Below are the code and all the weights of a small trained network. Each question names an input and a class and asks about switching units off, where a switched-off unit gives its printed mean instead of its output.

import numpy as np


def w(rows, s, z=0):
    codes = np.array(rows[::2]) - 128.0
    scale = np.full(codes.shape[1], s)
    scale[-1] = z or s
    return codes * scale


def f(y):
    return np.maximum(y, 0)


def log_softmax(a):
    a = a - a.max(-1, keepdims=True)
    return a - np.log(np.exp(a).sum(-1, keepdims=True))


def net(x, mask):
    res = np.array(x, float).reshape(1, 2) / 4 @ E
    y = f(res @ A[0][:, :-1].T + A[0][:, -1])
    res = res + np.where(mask, y, B[0][:, -1]) @ B[0][:, :-1]
    return log_softmax(res[-1] @ U[:, :-1].T + U[:, -1])


A, B = {}, {}
E = w([
[126,10,166],'x0',
[79,158,164],'x1',
],0.011)
A[0] = w([
[92,66,127,82],'N1',
[195,77,5,248],'N2',
[152,150,76,252],'N3',
[133,187,62,28],'N4',
[50,128,117,78],'N5',
[42,137,141,70],'N6',
[109,184,141,111],'N7',
],0.014,0.0027)
B[0] = w([
[254,102,18,208],'N1',
[51,192,220,254],'N2',
[190,91,173,212],'N3',
[159,126,67,224],'N4',
[94,206,163,160],'N5',
[66,201,167,177],'N6',
[175,41,95,206],'N7',
],0.0084,0.007)
U = w([
[38,165,255,254],'0',
[195,97,31,2],'1',
],0.0078,0.0026)

Each question gives the input, the list of numbers given to net, and the class t.
The units are the neurons (one row each of A and B). Each row of codes is followed by its name. A weight is (code - 128) times the scale printed after its matrix; where a second scale follows, it is the last column's (A, B and U).
mask holds one flag per neuron, in row order. A switched-off neuron (its flag False) gives its mean, the last column of its row in B, instead of its output. The means were averaged over made-up inputs and are rounded, as every weight is.
A unit's drop is (log p(t) with every unit on - log p(t) with that unit switched off) / (log p(t) with every unit on - log p(t) with every unit switched off).
most important unit: the unit with the biggest drop
top k neurons: the k neurons with the biggest drops, biggest first
drop when u is switched off: that unit's drop, to one decimal
input [-6,2], class 1: most important unit : N2
input [-5,4], class 1: top 3 neurons : (N2; N7; N4)
input [-6,5], class 1: top 3 neurons : (N2; N7; N4)
input [4,2], class 1: top 2 neurons : (N2; N1)
input [-7,5], class 1: top 3 neurons : (N7; N2; N4)
input [-1,-5], class 0: top 2 neurons : (N2; N1)
input [3,-7], class 0: drop when N2 is switched off : 0.9
input [2,-3], class 0: drop when N2 is switched off : 0.4
input [2,-6], class 0: drop when N2 is switched off : 0.6
input [-2,-3], class 0: top 3 neurons : (N1; N2; N7)
input [6,2], class 1: top 2 neurons : (N1; N2)
